Here is a tiny trained network, its code and every weight. The questions are about switching its units off for an input and a target symbol, where a switched-off unit gives its printed mean instead of its output.

import numpy as np


def w(rows, s, z=0):
    codes = np.array(rows[::2]) - 128.0
    scale = np.full(codes.shape[1], s)
    scale[-1] = z or s
    return codes * scale


def f(y):
    return y / 2 * (1 + np.tanh(0.7978845608 * (y + 0.044715 * y**3)))


def softmax(a):
    e = np.exp(a - a.max(-1, keepdims=True))
    return e / e.sum(-1, keepdims=True)


def log_softmax(a):
    a = a - a.max(-1, keepdims=True)
    return a - np.log(np.exp(a).sum(-1, keepdims=True))


def net(x, mask):
    ids = ['ΛΠΣτψω'.index(c) for c in x.split()]
    T = len(ids)
    res = E[ids] + P[:T]
    u = 0
    for l in range(3):
        q, k, v = (res @ M[l].T for M in (Q, K, V))
        z = softmax(np.where(np.tri(T) > 0, q @ k.T / 4**0.5, -1e9)) @ v
        res = res + np.where(mask[u], z, O[l][:, -1]) @ O[l][:, :-1]
        u += 1
        y = f(res @ A[l][:, :-1].T + A[l][:, -1])
        res = res + np.where(mask[u : u + 8], y, B[l][:, -1]) @ B[l][:, :-1]
        u += 8
    return log_softmax(res[-1] @ U[:, :-1].T + U[:, -1])


Q, K, V, O, A, B = {}, {}, {}, {}, {}, {}
E = w([
[63,35,162],'Λ',
[31,100,87],'Π',
[142,200,49],'Σ',
[31,184,183],'τ',
[254,108,160],'ψ',
[81,202,187],'ω',
],0.009)
P = w([
[103,254,133],'0',
[237,76,44],'1',
[201,112,87],'2',
[188,122,94],'3',
[172,130,95],'4',
[156,137,104],'5',
[145,146,101],'6',
[132,149,110],'7',
[126,147,107],'8',
[116,148,97],'9',
[105,149,95],'10',
[89,154,95],'11',
[119,134,90],'12',
],0.0046)
Q[0] = w([
[83,162,94],'0.h0',
[123,135,126],'0.h0',
[175,75,152],'0.h0',
[141,6,54],'0.h0',
],0.011)
K[0] = w([
[115,166,148],'0.h0',
[124,132,131],'0.h0',
[165,87,99],'0.h0',
[250,139,98],'0.h0',
],0.011)
V[0] = w([
[149,209,74],'0.h0',
[69,2,173],'0.h0',
[72,118,37],'0.h0',
[101,150,65],'0.h0',
],0.0034)
O[0] = w([
[87,179,235,221],'0.h0',
[238,21,3,3],'0.h0',
[186,114,225,164],'0.h0',
[148,139,220,177],'0.h0',
],0.0035,0.0019)
A[0] = w([
[122,133,6,191],'0.n0',
[240,140,105,116],'0.n1',
[144,86,143,6],'0.n2',
[128,141,133,86],'0.n3',
[98,167,114,8],'0.n4',
[103,187,113,61],'0.n5',
[232,129,229,103],'0.n6',
[1,46,129,69],'0.n7',
],0.0097,0.0014)
B[0] = w([
[128,219,82,249],'0.n0',
[29,172,186,169],'0.n1',
[152,125,160,68],'0.n2',
[139,132,133,130],'0.n3',
[175,147,157,166],'0.n4',
[169,176,156,229],'0.n5',
[108,93,28,133],'0.n6',
[9,118,147,194],'0.n7',
],0.013,0.002)
Q[1] = w([
[95,70,68],'1.h0',
[167,254,249],'1.h0',
[90,161,141],'1.h0',
[48,162,128],'1.h0',
],0.0086)
K[1] = w([
[193,103,112],'1.h0',
[9,185,160],'1.h0',
[117,149,136],'1.h0',
[134,157,135],'1.h0',
],0.012)
V[1] = w([
[120,117,131],'1.h0',
[79,80,148],'1.h0',
[134,103,83],'1.h0',
[217,150,2],'1.h0',
],0.0081)
O[1] = w([
[138,111,112,95],'1.h0',
[169,70,68,6],'1.h0',
[96,120,69,20],'1.h0',
[1,195,93,91],'1.h0',
],0.009,0.0021)
A[1] = w([
[185,223,149,119],'1.n0',
[142,44,54,120],'1.n1',
[117,129,188,97],'1.n2',
[140,86,216,122],'1.n3',
[61,83,111,2],'1.n4',
[254,179,63,101],'1.n5',
[139,175,53,92],'1.n6',
[96,167,60,148],'1.n7',
],0.0094,0.0033)
B[1] = w([
[249,113,84,254],'1.n0',
[81,171,179,119],'1.n1',
[175,131,113,141],'1.n2',
[174,67,152,137],'1.n3',
[194,73,81,143],'1.n4',
[52,112,62,211],'1.n5',
[155,129,178,168],'1.n6',
[69,117,191,181],'1.n7',
],0.017,0.0081)
Q[2] = w([
[82,83,127],'2.h0',
[136,237,137],'2.h0',
[172,102,124],'2.h0',
[6,202,140],'2.h0',
],0.017)
K[2] = w([
[114,74,184],'2.h0',
[201,241,91],'2.h0',
[93,109,80],'2.h0',
[224,182,251],'2.h0',
],0.013)
V[2] = w([
[110,97,150],'2.h0',
[90,106,176],'2.h0',
[90,254,37],'2.h0',
[41,142,192],'2.h0',
],0.0097)
O[2] = w([
[140,113,96,83],'2.h0',
[129,111,71,50],'2.h0',
[116,254,122,192],'2.h0',
[118,143,23,3],'2.h0',
],0.013,0.02)
A[2] = w([
[81,100,103,255],'2.n0',
[117,216,68,163],'2.n1',
[152,2,96,84],'2.n2',
[18,190,57,135],'2.n3',
[126,199,178,150],'2.n4',
[70,169,159,140],'2.n5',
[68,162,151,149],'2.n6',
[40,97,205,129],'2.n7',
],0.0077,0.0073)
B[2] = w([
[161,51,54,141],'2.n0',
[150,115,218,158],'2.n1',
[75,253,88,158],'2.n2',
[83,64,114,132],'2.n3',
[60,86,108,254],'2.n4',
[112,84,105,191],'2.n5',
[117,92,115,176],'2.n6',
[206,177,132,182],'2.n7',
],0.015,0.029)
U = w([
[138,222,50,117],'Λ',
[223,57,60,255],'Π',
[43,199,177,138],'Σ',
[217,232,115,82],'τ',
[115,47,80,28],'ψ',
[252,121,131,137],'ω',
],0.0035,0.0045)

Each question gives the input, a string of symbols that net reads in full, and the target symbol t.
The units are the heads (4 rows each of Q, K, V and O) and the neurons (one row each of A and B). Each row of codes is followed by its name. A weight is (code - 128) times the scale printed after its matrix; where a second scale follows, it is the last column's (O, A, B and U).
mask holds one flag per unit, layer by layer, with each layer's heads first. A switched-off unit (its flag False) gives its mean, the last column of its rows in O or B, instead of its output. The means were averaged over made-up inputs and are rounded, as every weight is.
A unit's drop is (log p(t) with every unit on - log p(t) with that unit switched off) / (log p(t) with every unit on - log p(t) with every unit switched off).
The circuit of an input: a set's keep is (log p(t) with only the set's units on - log p(t) with every unit switched off) / (log p(t) with every unit on - log p(t) with every unit switched off). Starting from the 12 units with the biggest drops (on a tie, the unit counted first), units are removed one at a time, each time the one whose removal leaves the highest keep (on an exact tie, the one counted first), for as long as the keep stays at least 0.8.
circuit, biggest first: the units of the circuit, biggest drop first
top k neurons: the k neurons with the biggest drops, biggest first
top k neurons in layer l: the k neurons of layer l with the biggest drops, biggest first
input Σ Σ Σ Π Π τ, target Π: top neuron -> 0.n7
input ψ Σ Σ Λ Λ Σ ω Σ Π Π ψ, target ψ: circuit, biggest first -> 1.n0, 2.h0, 0.n6
input Λ Π ω ψ, target Λ: top 2 neurons in layer 0 -> 0.n6, 0.n7
input ω ω ω, target ω: circuit, biggest first -> 2.h0, 2.n4, 1.h0
input Λ Σ Σ Σ Σ Σ Σ Σ Σ Π, target Λ: top 3 neurons -> 2.n2, 1.n4, 1.n5
input Λ Π ω Π ω ω, target Π: circuit, biggest first -> 2.h0, 2.n2
input ω Π Π Σ Π Σ Λ Π Σ ψ Π, target ω: top 2 neurons -> 2.n7, 1.n0
input Π Σ ω Π τ Σ Σ Σ ψ Σ Π, target Π: top 3 neurons -> 0.n7, 1.n5, 1.n0
input ω ω τ, target ω: circuit, biggest first -> 2.h0, 2.n4, 1.h0
input Σ Σ Σ ω ψ Π Π ω Λ, target Λ: top 3 neurons in layer 0 -> 0.n0, 0.n7, 0.n1
input ω ω ω ω Π Π Σ Π Σ ψ, target ω: top 3 neurons -> 1.n0, 2.n7, 0.n6
input Σ τ Σ Σ ψ Λ τ, target Λ: top 4 neurons -> 2.n2, 0.n7, 1.n3, 1.n0
input ω Σ Σ Π Σ Π, target ω: top 3 neurons -> 2.n7, 1.n0, 0.n0
input ψ Σ Π ω Λ Π Π, target ψ: top 3 neurons in layer 2 -> 2.n3, 2.n0, 2.n2
input Σ Σ ω ψ Λ ω, target Λ: top 2 neurons -> 2.n2, 0.n7
input τ Σ Σ ω Σ Σ Σ Σ Π Λ Σ Σ ψ, target τ: top 2 neurons in layer 0 -> 0.n0, 0.n6
input Λ ω ω Π Σ Σ Σ ω τ ψ, target Λ: top 4 neurons in layer 1 -> 1.n0, 1.n5, 1.n1, 1.n3
input Σ Σ Π Σ Σ Λ ψ ω, target Λ: top 2 neurons -> 0.n7, 2.n2
input Σ Σ Π τ, target Π: top 3 neurons in layer 1 -> 1.n3, 1.n0, 1.n7
input Λ Π ω, target Π: top 2 neurons -> 1.n7, 1.n0
input τ Σ ω τ Σ ω Λ ψ Π Π, target τ: top neuron in layer 1 -> 1.n3
input ψ Σ ω Σ ψ, target ψ: top neuron -> 0.n6
input ω Λ Λ Σ Σ Λ ψ, target ω: top 2 neurons -> 0.n6, 2.n7
input Π Σ Π ψ, target Π: top 2 neurons in layer 1 -> 1.n5, 1.n0
input Π Π ψ Λ Σ τ Σ ψ, target Π: top 3 neurons -> 1.n0, 0.n6, 1.n5
input ω ω Λ τ, target Λ: top 4 neurons -> 2.n2, 0.n0, 1.n0, 1.n3
input Λ ω Π Σ Π Σ ω Σ Π, target Λ: top 4 neurons -> 2.n2, 0.n7, 1.n5, 1.n3
input ω τ ω Π ω ω Λ ω Λ, target Λ: top 2 neurons in layer 1 -> 1.n0, 1.n3
input τ Σ Σ Π, target τ: top 2 neurons in layer 0 -> 0.n0, 0.n6
input Π Σ Σ ω ω Σ ω Π ω Π, target Π: top neuron in layer 0 -> 0.n7
